Below is a small trained network, with its code and all its weights. Each question gives an input and a target symbol and asks what happens when units are switched off, that is, made to give their printed mean instead of their output.

import numpy as np


def w(rows, s, z=0):
    codes = np.array(rows[::2]) - 128.0
    scale = np.full(codes.shape[1], s)
    scale[-1] = z or s
    return codes * scale


def f(y):
    return y / 2 * (1 + np.tanh(0.7978845608 * (y + 0.044715 * y**3)))


def softmax(a):
    e = np.exp(a - a.max(-1, keepdims=True))
    return e / e.sum(-1, keepdims=True)


def log_softmax(a):
    a = a - a.max(-1, keepdims=True)
    return a - np.log(np.exp(a).sum(-1, keepdims=True))


def net(x, mask):
    ids = ['ΔΛΦΩαβγεξτ'.index(c) for c in x.split()]
    T = len(ids)
    res = E[ids] + P[:T]
    r = res
    for j in range(2):
        rows = slice(2 * j, 2 * j + 2)
        q, k, v = (r @ M[0][rows].T for M in (Q, K, V))
        z = softmax(np.where(np.tri(T) > 0, q @ k.T / 2**0.5, -1e9)) @ v
        o = O[0][rows]
        res = res + np.where(mask[j], z, o[:, -1]) @ o[:, :-1]
    y = f(res @ A[0][:, :-1].T + A[0][:, -1])
    res = res + np.where(mask[2:6], y, B[0][:, -1]) @ B[0][:, :-1]
    return log_softmax(res[-1] @ U[:, :-1].T + U[:, -1])


Q, K, V, O, A, B = {}, {}, {}, {}, {}, {}
E = w([
[199,129,172,141,100,178],'Δ',
[155,156,75,85,182,70],'Λ',
[145,221,174,181,129,157],'Φ',
[140,165,109,249,43,167],'Ω',
[216,75,114,167,134,91],'α',
[138,159,38,212,104,91],'β',
[167,82,150,34,138,121],'γ',
[122,96,122,152,53,174],'ε',
[117,123,78,136,91,74],'ξ',
[60,209,141,103,92,167],'τ',
],0.017)
P = w([
[202,179,188,87,28,60],'0',
[110,146,245,145,112,87],'1',
[196,195,122,75,125,136],'2',
[86,111,232,158,139,98],'3',
[199,189,114,70,152,170],'4',
[85,92,204,164,157,112],'5',
[198,188,80,90,156,181],'6',
[91,71,175,152,165,128],'7',
[192,196,76,95,175,203],'8',
[96,55,169,160,172,131],'9',
[193,205,57,102,172,178],'10',
[108,60,157,135,171,149],'11',
],0.012)
Q[0] = w([
[96,75,192,148,181,112],'H1',
[220,198,11,38,125,217],'H1',
[149,148,151,113,108,167],'H2',
[31,68,243,195,198,77],'H2',
],0.012)
K[0] = w([
[108,100,144,141,230,163],'H1',
[156,162,178,101,60,44],'H1',
[144,118,177,133,99,103],'H2',
[78,84,110,163,246,216],'H2',
],0.012)
V[0] = w([
[175,184,170,174,178,194],'H1',
[44,230,84,124,88,180],'H1',
[117,76,139,163,38,187],'H2',
[127,79,206,7,141,176],'H2',
],0.011)
O[0] = w([
[190,208,139,28,10,123,120],'H1',
[29,201,144,89,110,215,114],'H1',
[162,44,118,223,16,221,164],'H2',
[174,43,144,34,154,170,2],'H2',
],0.013,0.0059)
A[0] = w([
[76,105,167,99,55,36,248],'N1',
[221,49,210,102,87,255,255],'N2',
[49,16,126,215,223,65,97],'N3',
[137,248,136,194,50,232,99],'N4',
],0.0062,0.0039)
B[0] = w([
[164,113,108,175,168,254,173],'N1',
[102,184,10,135,146,117,209],'N2',
[153,157,193,100,147,206,211],'N3',
[102,44,183,80,125,68,255],'N4',
],0.0097,0.015)
U = w([
[190,197,125,139,84,152,154],'Δ',
[140,211,162,92,195,85,121],'Λ',
[193,233,223,88,71,125,123],'Φ',
[128,43,180,119,112,102,96],'Ω',
[245,128,205,172,118,109,66],'α',
[86,201,148,186,119,64,116],'β',
[133,28,137,97,196,137,90],'γ',
[76,44,90,167,152,185,46],'ε',
[135,163,193,193,163,253,254],'ξ',
[50,121,138,66,151,195,108],'τ',
],0.005,0.0046)

Each question gives the input, a string of symbols that net reads in full, and the target symbol t.
The units are the heads (2 rows each of Q, K, V and O) and the neurons (one row each of A and B). Each row of codes is followed by its name. A weight is (code - 128) times the scale printed after its matrix; where a second scale follows, it is the last column's (O, A, B and U).
mask holds one flag per unit, heads first, then neurons. A switched-off unit (its flag False) gives its mean, the last column of its rows in O or B, instead of its output. The means were averaged over made-up inputs and are rounded, as every weight is.
A unit's drop is (log p(t) with every unit on - log p(t) with that unit switched off) / (log p(t) with every unit on - log p(t) with every unit switched off).
most important unit: the unit with the biggest drop
k most important neurons: the k neurons with the biggest drops, biggest first
which heads matter: for each layer, one digit per head in row order, 1 if its drop is at least 0.15 and else 0, layers parted by /
drop when u is switched off: that unit's drop, to one decimal
input τ β α Δ β ξ Δ α β, target τ: most important unit : H1
input β ξ ξ ξ τ, target β: which heads matter : 01
input Φ ξ Λ ξ ξ τ, target τ: which heads matter : 11
input ξ ξ ξ γ ξ ξ τ α β, target ξ: which heads matter : 10
input Λ β Ω Ω, target Ω: which heads matter : 01
input β β β ξ Δ, target β: which heads matter : 01
input Φ τ ξ α τ ε β Φ τ Λ ξ, target Φ: which heads matter : 10
input Λ β Λ ξ β ξ τ β Φ β Δ, target Λ: which heads matter : 01
input Λ ξ ξ, target Λ: which heads matter : 01
input Δ Ω ε, target Δ: which heads matter : 11
input γ β ξ ξ τ β ξ β α τ β, target γ: which heads matter : 11
input ξ ξ β, target ξ: which heads matter : 10
input Δ β Λ ξ, target ξ: 2 most important neurons : (N1, N4)
input ξ ξ Λ, target ξ: most important unit : H1
input ξ Φ τ Ω, target Ω: 2 most important neurons : (N4, N3)
input Ω β ε ξ β β Φ ξ β, target Ω: 2 most important neurons : (N4, N2)
input Δ ξ Ω Δ Δ, target Δ: 2 most important neurons : (N2, N4)
input Ω Δ Φ Ω α, target Ω: which heads matter : 11
input ε γ β ξ ξ Ω β, target ε: which heads matter : 01
input β τ ξ Ω ε, target β: which heads matter : 01
input α τ ξ τ Φ Δ β, target α: which heads matter : 10
input α τ τ, target α: most important neuron : (N2)
input ξ Δ ξ Δ ξ τ τ ξ γ Δ ξ, target ξ: 2 most important neurons : (N3, N4)
input ξ τ β ξ ξ ξ α Λ α, target ξ: 2 most important neurons : (N3, N4)
input ξ Λ τ β Δ Λ Δ Λ Ω α, target α: 2 most important neurons : (N2, N4)
input ε ε β β ξ, target ε: 2 most important neurons : (N2, N3)
input Φ Δ β Ω Δ ξ γ Λ τ, target Φ: most important neuron : (N2)
input Δ ξ ξ Φ β Δ α Ω τ ξ Λ, target Δ: 2 most important neurons : (N4, N2)
input β τ Λ β β ξ ξ β β, target β: drop when N4 is switched off : 0.0
